Here is a tiny trained network, its code and every weight. The questions are about switching its units off for an input and a class, where a switched-off unit gives its printed mean instead of its output.

import numpy as np


def w(rows, s, z=0):
    codes = np.array(rows[::2]) - 128.0
    scale = np.full(codes.shape[1], s)
    scale[-1] = z or s
    return codes * scale


def norm(h):
    return h / np.sqrt((h * h).mean(-1, keepdims=True) + 1e-5)


def f(y):
    return np.maximum(y, 0)


def log_softmax(a):
    a = a - a.max(-1, keepdims=True)
    return a - np.log(np.exp(a).sum(-1, keepdims=True))


def net(x, mask):
    res = np.array(x, float).reshape(1, 5) / 4 @ E
    u = 0
    for l in range(4):
        y = f(norm(res) @ A[l][:, :-1].T + A[l][:, -1])
        res = res + np.where(mask[u : u + 12], y, B[l][:, -1]) @ B[l][:, :-1]
        u += 12
    return log_softmax(norm(res)[-1] @ U[:, :-1].T + U[:, -1])


A, B = {}, {}
E = w([
[199,154,89,133,132],'x0',
[162,23,142,123,87],'x1',
[115,152,92,20,56],'x2',
[76,99,6,182,85],'x3',
[130,126,129,127,127],'x4',
],0.0026)
A[0] = w([
[175,151,182,96,143,47],'0.n0',
[175,69,143,115,104,24],'0.n1',
[176,144,103,118,137,67],'0.n2',
[254,169,82,128,119,72],'0.n3',
[138,139,138,97,86,68],'0.n4',
[148,148,177,190,126,73],'0.n5',
[128,107,92,122,146,82],'0.n6',
[84,114,151,121,126,45],'0.n7',
[133,158,122,77,96,48],'0.n8',
[114,190,134,124,144,5],'0.n9',
[50,121,181,114,114,55],'0.n10',
[114,144,107,132,136,86],'0.n11',
],0.0075,0.0024)
B[0] = w([
[170,146,193,126,84,237],'0.n0',
[167,55,133,140,68,196],'0.n1',
[75,119,140,126,139,165],'0.n2',
[4,95,166,134,146,253],'0.n3',
[149,107,102,114,173,186],'0.n4',
[142,112,96,94,187,206],'0.n5',
[137,135,131,136,91,154],'0.n6',
[77,113,144,131,139,153],'0.n7',
[157,107,99,106,208,210],'0.n8',
[130,193,133,139,103,183],'0.n9',
[34,100,159,132,139,205],'0.n10',
[159,131,162,129,95,155],'0.n11',
],0.013,0.0024)
A[1] = w([
[114,144,98,75,123,26],'1.n0',
[161,106,101,195,245,1],'1.n1',
[122,202,115,150,141,54],'1.n2',
[135,129,108,86,148,32],'1.n3',
[141,143,142,118,122,17],'1.n4',
[141,123,102,88,164,53],'1.n5',
[84,154,3,190,69,67],'1.n6',
[135,141,81,35,142,35],'1.n7',
[160,119,97,120,134,79],'1.n8',
[167,171,171,96,98,6],'1.n9',
[125,145,124,133,123,70],'1.n10',
[95,254,116,128,146,48],'1.n11',
],0.0074,0.00082)
B[1] = w([
[146,89,145,127,188,168],'1.n0',
[143,100,89,68,215,213],'1.n1',
[144,64,114,146,74,184],'1.n2',
[138,124,113,98,157,158],'1.n3',
[128,127,141,121,131,140],'1.n4',
[139,141,87,85,146,169],'1.n5',
[158,183,249,94,132,253],'1.n6',
[138,97,111,60,197,195],'1.n7',
[90,184,92,147,108,147],'1.n8',
[147,193,132,117,156,178],'1.n9',
[139,118,126,135,124,135],'1.n10',
[148,32,92,145,30,249],'1.n11',
],0.011,0.0029)
A[2] = w([
[148,93,177,140,135,89],'2.n0',
[2,140,140,181,138,71],'2.n1',
[128,125,111,144,113,90],'2.n2',
[195,250,242,126,125,9],'2.n3',
[129,138,118,130,128,72],'2.n4',
[18,112,141,146,138,52],'2.n5',
[180,85,81,156,41,54],'2.n6',
[196,68,79,170,30,36],'2.n7',
[128,132,124,138,131,1],'2.n8',
[123,150,111,129,116,78],'2.n9',
[132,135,121,130,128,33],'2.n10',
[129,138,122,142,127,32],'2.n11',
],0.0069,0.0004)
B[2] = w([
[116,201,67,137,113,210],'2.n0',
[68,131,161,224,111,215],'2.n1',
[144,121,136,121,119,133],'2.n2',
[187,249,224,60,72,252],'2.n3',
[131,118,130,129,127,128],'2.n4',
[47,186,96,175,159,227],'2.n5',
[149,103,56,145,53,193],'2.n6',
[184,107,40,180,45,211],'2.n7',
[124,124,135,120,135,128],'2.n8',
[127,116,141,141,148,128],'2.n9',
[132,122,129,128,129,128],'2.n10',
[123,116,141,117,140,128],'2.n11',
],0.011,0.0038)
A[3] = w([
[103,141,178,182,68,84],'3.n0',
[140,112,58,120,213,80],'3.n1',
[159,63,122,111,193,71],'3.n2',
[141,144,56,108,111,175],'3.n3',
[243,127,111,241,246,68],'3.n4',
[145,143,82,172,125,2],'3.n5',
[156,109,95,147,87,9],'3.n6',
[117,134,4,57,247,145],'3.n7',
[40,174,22,126,125,89],'3.n8',
[250,135,118,253,242,5],'3.n9',
[222,169,111,224,214,61],'3.n10',
[137,52,132,108,195,53],'3.n11',
],0.0041,0.00076)
B[3] = w([
[174,182,79,162,186,202],'3.n0',
[154,129,130,97,171,194],'3.n1',
[165,144,81,123,183,185],'3.n2',
[160,112,112,188,165,176],'3.n3',
[95,102,78,20,153,156],'3.n4',
[191,114,133,151,148,146],'3.n5',
[185,121,85,180,127,167],'3.n6',
[223,93,75,156,249,253],'3.n7',
[212,145,130,232,241,201],'3.n8',
[51,75,90,17,147,148],'3.n9',
[36,102,77,2,83,142],'3.n10',
[148,162,41,88,168,186],'3.n11',
],0.0067,0.0026)
U = w([
[176,214,227,61,90,109],'0',
[154,60,72,39,253,81],'1',
[8,134,145,214,154,92],'2',
[185,61,50,171,32,75],'3',
[147,146,111,139,148,252],'4',
],0.0068,0.0026)

Each question gives the input, the list of numbers given to net, and the class t.
The units are the neurons (one row each of A and B). Each row of codes is followed by its name. A weight is (code - 128) times the scale printed after its matrix; where a second scale follows, it is the last column's (A, B and U).
mask holds one flag per neuron, layer by layer. A switched-off neuron (its flag False) gives its mean, the last column of its row in B, instead of its output. The means were averaged over made-up inputs and are rounded, as every weight is.
A unit's drop is (log p(t) with every unit on - log p(t) with that unit switched off) / (log p(t) with every unit on - log p(t) with every unit switched off).
The circuit of an input: a set's keep is (log p(t) with only the set's units on - log p(t) with every unit switched off) / (log p(t) with every unit on - log p(t) with every unit switched off). Starting from the 12 units with the biggest drops (on a tie, the unit counted first), units are removed one at a time, each time the one whose removal leaves the highest keep (on an exact tie, the one counted first), for as long as the keep stays at least 0.8.
units of the circuit, in order: the units of the circuit, biggest drop first
unit that matters most: the unit with the biggest drop
k most important neurons: the k neurons with the biggest drops, biggest first
k most important neurons of layer l: the k neurons of layer l with the biggest drops, biggest first
input [-6,-8,-1,-3,1], class 3: unit that matters most -> 1.n11
input [0,6,6,5,-5], class 1: units of the circuit, in order -> 0.n0, 1.n7, 1.n6, 2.n7
input [-6,-8,6,2,-5], class 3: 3 most important neurons -> 1.n11, 0.n3, 0.n9
input [-8,4,7,8,-2], class 0: 3 most important neurons -> 1.n6, 0.n3, 1.n11
input [6,8,4,-7,5], class 3: units of the circuit, in order -> 0.n1, 2.n7
input [7,5,-4,6,2], class 2: units of the circuit, in order -> 0.n3, 2.n5
input [-8,6,5,0,8], class 2: 2 most important neurons -> 0.n10, 1.n11
input [-3,-7,5,-2,4], class 3: units of the circuit, in order -> 1.n11, 0.n9
input [2,7,3,-6,2], class 3: 4 most important neurons -> 0.n1, 1.n6, 2.n7, 0.n9
input [-5,4,-6,3,6], class 1: 2 most important neurons -> 0.n3, 1.n1
input [0,-5,-5,-1,3], class 1: 2 most important neurons of layer 0 -> 0.n5, 0.n0
input [2,6,-3,7,2], class 0: 2 most important neurons -> 1.n6, 1.n11
input [6,8,-8,7,0], class 1: 3 most important neurons -> 1.n1, 1.n11, 0.n0
input [-6,7,-8,-5,-1], class 1: 2 most important neurons -> 0.n3, 0.n5
input [3,8,8,-2,-7], class 1: units of the circuit, in order -> 1.n11, 2.n3
input [-3,-1,0,8,-6], class 0: units of the circuit, in order -> 1.n6
input [-6,8,2,8,6], class 0: 3 most important neurons -> 1.n6, 0.n3, 1.n11
input [-4,8,3,-6,-5], class 3: units of the circuit, in order -> 0.n1, 1.n6
input [-6,-6,3,6,-5], class 0: units of the circuit, in order -> 1.n6, 0.n3
input [2,-6,8,5,-3], class 1: unit that matters most -> 0.n8
input [-7,5,6,-3,-4], class 2: units of the circuit, in order -> 0.n10, 2.n5
input [-3,7,5,-2,-7], class 3: 2 most important neurons -> 0.n1, 0.n5
input [3,6,6,-1,2], class 1: 3 most important neurons -> 0.n8, 0.n4, 1.n11
input [-4,-4,-2,4,4], class 0: 3 most important neurons of layer 0 -> 0.n3, 0.n0, 0.n9
input [8,2,-7,-4,4], class 2: 3 most important neurons of layer 2 -> 2.n5, 2.n1, 2.n7
input [-5,3,-6,-1,-4], class 1: 2 most important neurons of layer 0 -> 0.n5, 0.n3
